Below is a small trained network, with its code and all its weights. Each question gives an input and a target symbol and asks what happens when units are switched off, that is, made to give their printed mean instead of their output.

import numpy as np


def w(rows, s, z=0):
    codes = np.array(rows[::2]) - 128.0
    scale = np.full(codes.shape[1], s)
    scale[-1] = z or s
    return codes * scale


def norm(h):
    return h / np.sqrt((h * h).mean(-1, keepdims=True) + 1e-5)


def f(y):
    return np.maximum(y, 0)


def softmax(a):
    e = np.exp(a - a.max(-1, keepdims=True))
    return e / e.sum(-1, keepdims=True)


def log_softmax(a):
    a = a - a.max(-1, keepdims=True)
    return a - np.log(np.exp(a).sum(-1, keepdims=True))


def net(x, mask):
    ids = ['ΓΘΞΠΨαβδεζλμστφω'.index(c) for c in x.split()]
    T = len(ids)
    res = E[ids] + P[:T]
    r = norm(res)
    for j in range(3):
        rows = slice(3 * j, 3 * j + 3)
        q, k, v = (r @ M[0][rows].T for M in (Q, K, V))
        z = softmax(np.where(np.tri(T) > 0, q @ k.T / 3**0.5, -1e9)) @ v
        o = O[0][rows]
        res = res + np.where(mask[j], z, o[:, -1]) @ o[:, :-1]
    y = f(norm(res) @ A[0][:, :-1].T + A[0][:, -1])
    res = res + np.where(mask[3:15], y, B[0][:, -1]) @ B[0][:, :-1]
    return log_softmax(norm(res)[-1] @ U[:, :-1].T + U[:, -1])


Q, K, V, O, A, B = {}, {}, {}, {}, {}, {}
E = w([
[98,154,133,170,134,149,61,184,173,139,105,103],'Γ',
[109,108,164,168,127,157,117,150,165,98,148,121],'Θ',
[123,131,73,3,217,165,159,119,190,123,155,109],'Ξ',
[176,50,119,142,196,41,78,135,178,138,132,203],'Π',
[153,140,134,170,152,89,188,172,114,131,64,97],'Ψ',
[66,192,144,180,153,156,92,80,157,90,112,127],'α',
[167,141,142,163,145,198,71,134,138,48,133,124],'β',
[14,79,147,169,119,126,110,119,175,141,122,81],'δ',
[106,141,115,240,136,148,102,106,159,91,117,70],'ε',
[91,111,128,168,121,160,77,86,86,93,143,132],'ζ',
[83,155,180,147,151,137,93,140,130,118,169,77],'λ',
[84,146,143,175,103,109,103,146,157,94,161,117],'μ',
[79,195,145,103,126,141,181,200,49,102,104,216],'σ',
[143,132,23,60,145,31,142,70,189,26,188,9],'τ',
[107,133,128,122,116,120,60,145,119,157,155,110],'φ',
[76,105,161,124,132,181,93,86,125,106,117,121],'ω',
],0.017)
P = w([
[175,146,163,128,32,148,251,123,101,184,87,151],'0',
[91,118,132,147,148,144,58,140,185,35,82,99],'1',
[114,116,129,158,165,157,77,139,156,25,133,110],'2',
[105,126,124,157,175,135,66,136,174,83,157,103],'3',
[92,113,133,138,187,153,60,126,135,62,157,132],'4',
[92,124,137,155,196,147,53,104,125,93,118,93],'5',
[100,142,127,154,182,147,72,122,76,109,145,121],'6',
[103,149,141,121,189,130,76,98,95,101,139,108],'7',
[107,144,135,145,190,157,71,77,88,108,161,101],'8',
],0.011)
Q[0] = w([
[178,96,88,53,154,125,101,75,220,122,161,155],'h0',
[142,159,122,74,221,96,189,146,122,83,91,155],'h0',
[98,144,158,180,72,205,24,70,142,148,201,72],'h0',
[216,120,125,110,67,123,254,161,138,182,72,155],'h1',
[154,138,174,120,151,60,209,211,83,159,52,147],'h1',
[80,195,80,56,121,136,154,125,100,86,156,103],'h1',
[61,205,152,146,169,180,164,195,93,104,100,116],'h2',
[120,160,132,48,127,100,217,122,122,107,127,122],'h2',
[165,102,62,24,143,83,208,157,167,119,121,197],'h2',
],0.04)
K[0] = w([
[146,109,92,114,178,62,72,68,166,134,172,121],'h0',
[153,136,112,107,179,89,101,154,98,65,127,161],'h0',
[145,87,168,130,3,131,182,94,183,222,155,143],'h0',
[181,86,123,139,214,48,46,151,168,106,152,204],'h1',
[136,135,108,144,228,64,119,168,51,113,115,126],'h1',
[94,135,129,103,123,145,119,77,67,80,134,187],'h1',
[94,204,192,157,87,189,153,200,95,131,98,167],'h2',
[93,172,66,61,119,121,149,144,140,85,159,88],'h2',
[85,140,94,29,180,136,96,134,120,97,161,78],'h2',
],0.043)
V[0] = w([
[177,199,185,179,135,159,85,190,124,64,127,99],'h0',
[162,41,146,154,104,80,123,87,126,41,142,132],'h0',
[253,104,93,64,98,179,107,148,166,180,140,156],'h0',
[119,121,59,184,189,82,117,148,111,185,125,87],'h1',
[186,97,183,97,128,90,149,115,105,210,204,82],'h1',
[157,180,123,109,209,158,138,86,76,150,98,189],'h1',
[163,73,85,59,99,185,166,161,172,188,118,150],'h2',
[154,149,125,188,42,54,56,165,127,126,118,202],'h2',
[164,133,71,82,46,76,131,89,72,92,177,94],'h2',
],0.03)
O[0] = w([
[86,101,145,48,147,59,117,103,27,138,108,108,250],'h0',
[178,108,73,27,67,149,72,131,161,151,92,120,83],'h0',
[141,132,131,136,249,94,133,157,221,140,76,153,57],'h0',
[162,78,139,156,110,127,71,159,49,100,57,75,57],'h1',
[154,19,92,98,131,80,117,179,140,59,189,167,60],'h1',
[178,222,175,86,178,115,118,119,84,55,133,138,90],'h1',
[34,48,140,123,110,183,91,97,145,147,85,78,93],'h2',
[176,110,20,185,193,132,143,145,87,206,146,109,168],'h2',
[150,157,64,106,120,131,183,136,149,79,157,42,34],'h2',
],0.014,0.019)
A[0] = w([
[206,172,95,62,90,108,165,87,179,59,157,24,54],'n0',
[130,143,228,68,87,149,99,136,197,81,92,144,67],'n1',
[175,112,150,137,158,129,204,182,112,77,107,150,97],'n2',
[174,87,123,136,81,142,46,127,156,113,115,116,112],'n3',
[205,97,92,130,123,101,127,172,143,188,147,108,74],'n4',
[183,98,153,146,53,66,183,166,53,147,24,77,55],'n5',
[85,74,80,112,146,135,64,67,178,113,143,90,106],'n6',
[254,97,106,88,119,110,101,130,153,139,124,208,26],'n7',
[88,145,172,138,155,140,74,100,169,62,155,55,4],'n8',
[145,103,169,111,81,117,122,108,58,155,108,89,70],'n9',
[115,133,136,123,147,131,1,136,88,25,126,108,74],'n10',
[141,153,120,105,222,99,85,53,171,135,194,44,92],'n11',
],0.027,0.0037)
B[0] = w([
[165,152,161,196,112,1,125,70,227,201,174,54,178],'n0',
[114,108,129,113,220,159,209,32,184,76,118,101,179],'n1',
[121,144,157,164,34,121,135,156,142,115,75,144,151],'n2',
[64,169,104,108,141,141,57,111,118,133,198,135,151],'n3',
[120,178,78,95,142,141,180,63,91,90,122,136,164],'n4',
[219,66,205,84,78,114,115,39,59,114,27,77,241],'n5',
[196,176,182,104,118,143,179,192,111,134,106,143,174],'n6',
[201,95,131,109,107,114,53,38,58,170,153,223,162],'n7',
[198,75,98,122,165,153,93,58,99,102,139,96,164],'n8',
[182,148,142,138,105,131,121,179,151,55,83,116,253],'n9',
[176,186,168,84,179,137,103,173,99,156,181,64,183],'n10',
[98,104,84,124,58,93,52,170,119,78,93,103,179],'n11',
],0.025,0.023)
U = w([
[191,52,163,134,54,126,150,106,110,87,21,120,127],'Γ',
[129,116,29,103,115,159,235,113,65,153,148,93,71],'Θ',
[96,255,176,145,96,148,189,112,90,127,129,158,22],'Ξ',
[152,127,122,156,92,45,124,112,202,162,159,74,164],'Π',
[112,87,142,82,180,191,184,58,180,79,123,136,179],'Ψ',
[81,85,131,152,38,210,88,154,165,122,168,127,207],'α',
[145,94,183,53,124,129,201,195,164,201,110,177,107],'β',
[102,46,166,200,214,98,133,104,91,192,110,126,128],'δ',
[183,140,178,189,144,100,112,172,191,81,91,230,77],'ε',
[58,134,100,47,134,74,88,153,156,110,85,133,199],'ζ',
[140,175,74,146,156,205,102,154,186,181,51,120,147],'λ',
[172,63,82,101,144,149,68,66,116,147,160,224,69],'μ',
[91,36,174,99,95,66,164,149,96,61,215,156,45],'σ',
[153,77,63,163,139,132,182,223,157,53,111,125,251],'τ',
[90,124,65,183,141,144,50,109,103,36,141,95,32],'φ',
[183,117,152,105,199,170,98,199,118,142,202,71,193],'ω',
],0.0062,0.0021)

Each question gives the input, a string of symbols that net reads in full, and the target symbol t.
The units are the heads (3 rows each of Q, K, V and O) and the neurons (one row each of A and B). Each row of codes is followed by its name. A weight is (code - 128) times the scale printed after its matrix; where a second scale follows, it is the last column's (O, A, B and U).
mask holds one flag per unit, heads first, then neurons. A switched-off unit (its flag False) gives its mean, the last column of its rows in O or B, instead of its output. The means were averaged over made-up inputs and are rounded, as every weight is.
A unit's drop is (log p(t) with every unit on - log p(t) with that unit switched off) / (log p(t) with every unit on - log p(t) with every unit switched off).
The circuit of an input: a set's keep is (log p(t) with only the set's units on - log p(t) with every unit switched off) / (log p(t) with every unit on - log p(t) with every unit switched off). Starting from the 12 units with the biggest drops (on a tie, the unit counted first), units are removed one at a time, each time the one whose removal leaves the highest keep (on an exact tie, the one counted first), for as long as the keep stays at least 0.8.
circuit, biggest first: the units of the circuit, biggest drop first
unit that matters most: the unit with the biggest drop
k most important neurons: the k neurons with the biggest drops, biggest first
which heads matter: for each layer, one digit per head in row order, 1 if its drop is at least 0.15 and else 0, layers parted by /
drop when u is switched off: that unit's drop, to one decimal
input Γ ε φ ε δ, target δ: unit that matters most	h0
input Π β β Ψ ζ Ψ φ Γ, target λ: which heads matter	100
input β Ψ μ α ε, target ζ: which heads matter	110
input φ ε Π ε β Ψ Ξ φ, target τ: which heads matter	111
input ω τ ω Γ ω, target Ψ: which heads matter	001
input α Θ ζ ζ δ, target Ξ: which heads matter	010
input Π ε Ψ Ξ ζ, target λ: circuit, biggest first	h0, h1
input Γ Γ ζ Γ μ ε β Γ, target δ: which heads matter	100
input β Π Γ ω ω ω, target ζ: 2 most important neurons	n11, n5
input μ Π Γ Ψ ε, target Θ: circuit, biggest first	h2, h1, n4
input Γ τ φ Γ α μ, target δ: circuit, biggest first	h0, h2
input α Ξ τ ζ ω Γ Γ ω λ, target Ξ: circuit, biggest first	h1, n5
input δ Π φ μ ε ζ, target α: circuit, biggest first	h0, h1, n5
input Ξ Γ β Ψ β ω Ψ Θ, target ε: which heads matter	100
input Θ Ψ ζ ε δ, target β: unit that matters most	n6
input φ Ψ ε λ Γ ζ ζ ω, target τ: circuit, biggest first	h2, h0, h1, n5
input λ ω α ω Ψ ε, target σ: which heads matter	110
input Ψ β δ δ λ ε, target ω: circuit, biggest first	h1, n10
input ω α β τ, target Π: circuit, biggest first	n0, h2
input Θ Ψ σ α Ψ ε δ Π, target μ: circuit, biggest first	n7, h0
input α Γ λ Γ ε ζ, target Ξ: unit that matters most	h1
input Θ ε ω λ, target β: circuit, biggest first	n6, h1, h2, n5
input ω ω ε β ε ε ε ε Γ, target Ψ: circuit, biggest first	h2, n1
input ε Γ τ Π, target μ: circuit, biggest first	h0, n7
input σ ε ω ω ε, target φ: 2 most important neurons	n11, n5
input β ε Γ ζ ε β τ, target Π: which heads matter	000
input α τ Ψ ω Ψ ε, target Ξ: which heads matter	010
input φ ε Γ ε Γ Γ, target τ: unit that matters most	h2
input ω μ ε ζ μ ζ ω, target Ψ: drop when n7 is switched off	0.0
